Here is a tiny trained network, its code and every weight. The questions are about switching its units off for an input and a class, where a switched-off unit gives its printed mean instead of its output.

import numpy as np


def w(rows, s, z=0):
    codes = np.array(rows[::2]) - 128.0
    scale = np.full(codes.shape[1], s)
    scale[-1] = z or s
    return codes * scale


def norm(h):
    return h / np.sqrt((h * h).mean(-1, keepdims=True) + 1e-5)


def f(y):
    return np.maximum(y, 0)


def log_softmax(a):
    a = a - a.max(-1, keepdims=True)
    return a - np.log(np.exp(a).sum(-1, keepdims=True))


def net(x, mask):
    res = np.array(x, float).reshape(1, 5) / 4 @ E
    u = 0
    for l in range(3):
        y = f(norm(res) @ A[l][:, :-1].T + A[l][:, -1])
        res = res + np.where(mask[u : u + 8], y, B[l][:, -1]) @ B[l][:, :-1]
        u += 8
    return log_softmax(norm(res)[-1] @ U[:, :-1].T + U[:, -1])


A, B = {}, {}
E = w([
[143,108,100,120,167,148],'x0',
[103,147,171,135,71,105],'x1',
[253,72,250,150,120,129],'x2',
[73,48,111,200,93,31],'x3',
[47,163,234,163,218,61],'x4',
],0.0073)
A[0] = w([
[167,171,185,97,161,172,14],'0.n0',
[182,181,151,67,105,173,39],'0.n1',
[111,160,109,100,120,142,212],'0.n2',
[139,134,204,175,185,136,19],'0.n3',
[210,86,104,134,47,170,70],'0.n4',
[164,118,189,142,154,125,63],'0.n5',
[152,23,126,171,101,73,87],'0.n6',
[253,91,179,144,115,105,9],'0.n7',
],0.015,0.0015)
B[0] = w([
[159,129,130,230,142,86,220],'0.n0',
[157,127,112,234,124,102,214],'0.n1',
[90,78,77,137,137,175,177],'0.n2',
[167,134,97,37,135,64,222],'0.n3',
[166,164,99,24,99,62,239],'0.n4',
[71,118,128,95,131,197,205],'0.n5',
[176,170,120,249,149,122,222],'0.n6',
[45,141,195,109,97,248,254],'0.n7',
],0.016,0.0095)
A[1] = w([
[31,2,97,145,100,196,8],'1.n0',
[209,232,158,165,116,154,87],'1.n1',
[82,156,13,157,114,130,154],'1.n2',
[95,194,93,69,166,161,74],'1.n3',
[189,79,97,96,150,153,22],'1.n4',
[168,85,145,224,130,90,51],'1.n5',
[87,111,210,116,234,56,91],'1.n6',
[108,105,182,23,233,37,25],'1.n7',
],0.0097,0.0015)
B[1] = w([
[93,133,157,116,100,175,175],'1.n0',
[97,26,92,124,209,96,248],'1.n1',
[125,86,227,117,164,149,253],'1.n2',
[115,131,135,178,9,125,188],'1.n3',
[85,174,169,150,124,67,144],'1.n4',
[170,121,151,146,127,157,201],'1.n5',
[189,127,86,105,46,134,207],'1.n6',
[139,169,34,80,110,124,201],'1.n7',
],0.014,0.0068)
A[2] = w([
[124,146,166,207,185,85,184],'2.n0',
[126,159,133,183,163,161,4],'2.n1',
[140,109,140,91,100,57,117],'2.n2',
[116,139,200,138,139,169,208],'2.n3',
[65,63,196,86,133,191,88],'2.n4',
[16,164,135,91,116,180,9],'2.n5',
[168,150,93,233,177,122,150],'2.n6',
[149,155,85,2,82,62,85],'2.n7',
],0.015,0.0011)
B[2] = w([
[232,100,93,154,103,182,206],'2.n0',
[188,134,119,93,88,49,180],'2.n1',
[146,131,101,61,164,195,172],'2.n2',
[68,88,91,77,165,94,208],'2.n3',
[2,132,179,94,143,129,244],'2.n4',
[136,51,179,113,152,143,220],'2.n5',
[144,126,146,221,32,130,235],'2.n6',
[141,250,84,109,212,79,250],'2.n7',
],0.016,0.011)
U = w([
[2,27,213,57,147,136,254],'0',
[238,43,117,252,50,103,165],'1',
[188,246,48,36,192,60,9],'2',
],0.0085,0.00086)

Each question gives the input, the list of numbers given to net, and the class t.
The units are the neurons (one row each of A and B). Each row of codes is followed by its name. A weight is (code - 128) times the scale printed after its matrix; where a second scale follows, it is the last column's (A, B and U).
mask holds one flag per neuron, layer by layer. A switched-off neuron (its flag False) gives its mean, the last column of its row in B, instead of its output. The means were averaged over made-up inputs and are rounded, as every weight is.
A unit's drop is (log p(t) with every unit on - log p(t) with that unit switched off) / (log p(t) with every unit on - log p(t) with every unit switched off).
The circuit of an input: a set's keep is (log p(t) with only the set's units on - log p(t) with every unit switched off) / (log p(t) with every unit on - log p(t) with every unit switched off). Starting from the 12 units with the biggest drops (on a tie, the unit counted first), units are removed one at a time, each time the one whose removal leaves the highest keep (on an exact tie, the one counted first), for as long as the keep stays at least 0.8.
circuit, biggest first: the units of the circuit, biggest drop first
unit that matters most: the unit with the biggest drop
top k neurons: the k neurons with the biggest drops, biggest first
k most important neurons of layer l: the k neurons of layer l with the biggest drops, biggest first
drop of u: that unit's drop, to one decimal
input [5,-1,3,6,7], class 2: 3 most important neurons of layer 0 : [0.n3 0.n1 0.n0]
input [1,-6,3,5,7], class 2: circuit, biggest first : [0.n3]
input [3,4,-7,-3,-7], class 0: 3 most important neurons of layer 0 : [0.n2 0.n3 0.n6]
input [-8,1,-2,0,3], class 2: top 3 neurons : [0.n7 0.n6 0.n1]
input [0,-6,-6,-8,2], class 1: top 2 neurons : [0.n7 0.n5]
input [2,-5,-3,1,2], class 0: top 3 neurons : [0.n3 0.n4 0.n6]
input [-3,-1,-8,-8,1], class 0: top 3 neurons : [0.n6 0.n2 1.n2]
input [-8,-5,1,7,8], class 2: top 2 neurons : [0.n3 0.n1]
input [8,-7,8,8,-1], class 0: 4 most important neurons of layer 0 : [0.n7 0.n0 0.n1 0.n5]
input [-7,6,-7,0,-7], class 0: 2 most important neurons of layer 1 : [1.n2 1.n7]
input [5,7,-1,6,8], class 2: top 2 neurons : [0.n1 0.n0]
input [8,-1,5,-6,-2], class 1: top 2 neurons : [0.n1 0.n0]
input [-8,-5,-3,8,7], class 1: top 2 neurons : [0.n4 0.n6]
input [-5,-6,-3,3,5], class 2: unit that matters most : 0.n7
input [-3,8,4,-7,5], class 1: 2 most important neurons of layer 0 : [0.n0 0.n1]
input [2,3,2,4,7], class 2: drop of 0.n3 : 0.5
input [7,-4,-4,1,-1], class 0: drop of 0.n4 : 0.1
input [1,-1,7,-1,-5], class 0: drop of 1.n7 : 0.0
input [-1,4,-5,0,-4], class 0: drop of 0.n3 : 0.5
input [-1,2,4,5,-8], class 2: circuit, biggest first : [0.n4]
